Here is a tiny trained network, its code and every weight. The questions are about switching its units off for an input and a class, where a switched-off unit gives its printed mean instead of its output.

import numpy as np


def w(rows, s, z=0):
    codes = np.array(rows[::2]) - 128.0
    scale = np.full(codes.shape[1], s)
    scale[-1] = z or s
    return codes * scale


def norm(h):
    return h / np.sqrt((h * h).mean(-1, keepdims=True) + 1e-5)


def f(y):
    return np.maximum(y, 0)


def log_softmax(a):
    a = a - a.max(-1, keepdims=True)
    return a - np.log(np.exp(a).sum(-1, keepdims=True))


def net(x, mask):
    res = np.array(x, float).reshape(1, 8) / 4 @ E
    u = 0
    for l in range(3):
        y = f(norm(res) @ A[l][:, :-1].T + A[l][:, -1])
        res = res + np.where(mask[u : u + 4], y, B[l][:, -1]) @ B[l][:, :-1]
        u += 4
    return log_softmax(norm(res)[-1] @ U[:, :-1].T + U[:, -1])


A, B = {}, {}
E = w([
[128,128,130,131,130],'x0',
[126,128,130,130,127],'x1',
[129,129,128,129,130],'x2',
[128,127,129,128,126],'x3',
[74,207,84,243,200],'x4',
[46,2,114,103,104],'x5',
[127,126,127,126,127],'x6',
[109,60,27,224,87],'x7',
],0.0049)
A[0] = w([
[41,95,88,90,175,107],'0.n0',
[224,139,86,113,87,86],'0.n1',
[1,189,127,122,148,1],'0.n2',
[163,118,88,161,66,156],'0.n3',
],0.0091,0.0041)
B[0] = w([
[117,112,205,106,38,252],'0.n0',
[72,167,136,161,5,229],'0.n1',
[133,152,163,134,107,209],'0.n2',
[130,118,119,143,54,251],'0.n3',
],0.012,0.0031)
A[1] = w([
[106,71,166,76,29,124],'1.n0',
[1,30,128,113,92,253],'1.n1',
[232,197,141,112,126,173],'1.n2',
[116,243,94,147,115,134],'1.n3',
],0.0071,0.0052)
B[1] = w([
[105,105,54,210,166,239],'1.n0',
[123,182,51,98,253,254],'1.n1',
[144,82,58,84,65,178],'1.n2',
[235,45,162,34,227,182],'1.n3',
],0.0062,0.0089)
A[2] = w([
[110,124,147,66,201,89],'2.n0',
[42,127,254,136,105,108],'2.n1',
[188,93,64,220,189,3],'2.n2',
[144,153,82,115,77,188],'2.n3',
],0.0091,0.0024)
B[2] = w([
[77,181,80,203,109,235],'2.n0',
[155,126,177,239,72,188],'2.n1',
[120,126,195,52,105,253],'2.n2',
[146,133,247,136,161,249],'2.n3',
],0.011,0.0039)
U = w([
[158,128,223,66,115,165],'0',
[117,138,161,227,55,191],'1',
[38,132,75,139,188,197],'2',
[112,3,89,88,122,3],'3',
[197,187,93,132,233,34],'4',
],0.019,0.0031)

Each question gives the input, the list of numbers given to net, and the class t.
The units are the neurons (one row each of A and B). Each row of codes is followed by its name. A weight is (code - 128) times the scale printed after its matrix; where a second scale follows, it is the last column's (A, B and U).
mask holds one flag per neuron, layer by layer. A switched-off neuron (its flag False) gives its mean, the last column of its row in B, instead of its output. The means were averaged over made-up inputs and are rounded, as every weight is.
A unit's drop is (log p(t) with every unit on - log p(t) with that unit switched off) / (log p(t) with every unit on - log p(t) with every unit switched off).
The circuit of an input: a set's keep is (log p(t) with only the set's units on - log p(t) with every unit switched off) / (log p(t) with every unit on - log p(t) with every unit switched off). Starting from all 12 units, units are removed one at a time, each time the one whose removal leaves the highest keep (on an exact tie, the one counted first), for as long as the keep stays at least 0.8.
units of the circuit, in order: the units of the circuit, biggest drop first
most important unit: the unit with the biggest drop
top k neurons: the k neurons with the biggest drops, biggest first
top k neurons in layer l: the k neurons of layer l with the biggest drops, biggest first
drop of u: that unit's drop, to one decimal
input [5,-3,-6,-4,3,8,-2,-5], class 1: units of the circuit, in order -> [0.n0, 2.n1]
input [3,0,1,5,2,7,3,-2], class 1: top 2 neurons -> [0.n0, 2.n1]
input [-2,-5,4,1,6,0,3,7], class 0: top 3 neurons -> [2.n2, 1.n0, 2.n0]
input [7,2,5,8,6,-1,2,0], class 4: most important unit -> 1.n3
input [-3,-6,1,-6,8,5,6,-4], class 1: top 2 neurons -> [0.n2, 2.n1]
input [8,-5,-4,0,7,2,4,-6], class 1: units of the circuit, in order -> [2.n1, 0.n2]
input [5,2,6,0,2,4,5,3], class 2: top 3 neurons -> [1.n1, 1.n3, 1.n2]
input [7,3,1,-4,1,2,-4,-8], class 1: top 2 neurons -> [1.n1, 1.n0]
input [3,-2,-8,5,0,3,4,-2], class 2: top 3 neurons -> [1.n1, 1.n0, 0.n1]
input [-3,-7,-7,-8,1,8,-8,2], class 2: top 2 neurons -> [1.n1, 1.n2]
input [4,-5,6,4,6,-6,-4,1], class 0: top 2 neurons in layer 1 -> [1.n1, 1.n2]
input [-2,3,8,-3,6,-7,0,7], class 0: top 3 neurons -> [2.n2, 1.n1, 1.n3]
input [-8,-6,2,-7,-1,-8,0,-1], class 0: units of the circuit, in order -> [1.n1, 1.n3]
input [7,5,-3,2,7,0,6,3], class 0: most important unit -> 2.n2
input [5,2,-1,-1,1,-3,6,-6], class 4: top 3 neurons -> [0.n0, 2.n2, 0.n3]
input [5,6,8,1,1,2,-4,4], class 2: top 2 neurons -> [1.n1, 1.n3]
input [-5,-7,-3,6,4,-4,3,3], class 0: top 2 neurons -> [1.n1, 2.n2]
input [4,-5,5,-2,-7,0,5,8], class 1: top 2 neurons -> [0.n3, 0.n1]
input [3,-2,-4,7,6,-5,-8,5], class 0: top 2 neurons -> [2.n2, 1.n1]
input [-5,8,3,1,-2,2,6,0], class 2: units of the circuit, in order -> [1.n1]
input [-3,7,5,3,-2,2,-1,2], class 3: top 2 neurons in layer 2 -> [2.n0, 2.n2]
input [8,7,-7,5,-6,-1,-3,2], class 1: top 2 neurons -> [0.n1, 1.n3]
input [0,6,5,-1,-7,4,8,-8], class 2: drop of 2.n0 -> 0.2
input [5,-5,-2,-4,-2,6,-3,0], class 2: drop of 0.n1 -> 0.0
input [-3,-7,1,7,3,-2,-8,5], class 0: drop of 2.n2 -> 0.4
input [7,1,-2,4,8,4,2,-8], class 1: drop of 2.n1 -> 0.2
input [1,-3,0,2,-5,1,6,-2], class 2: most important unit -> 0.n3
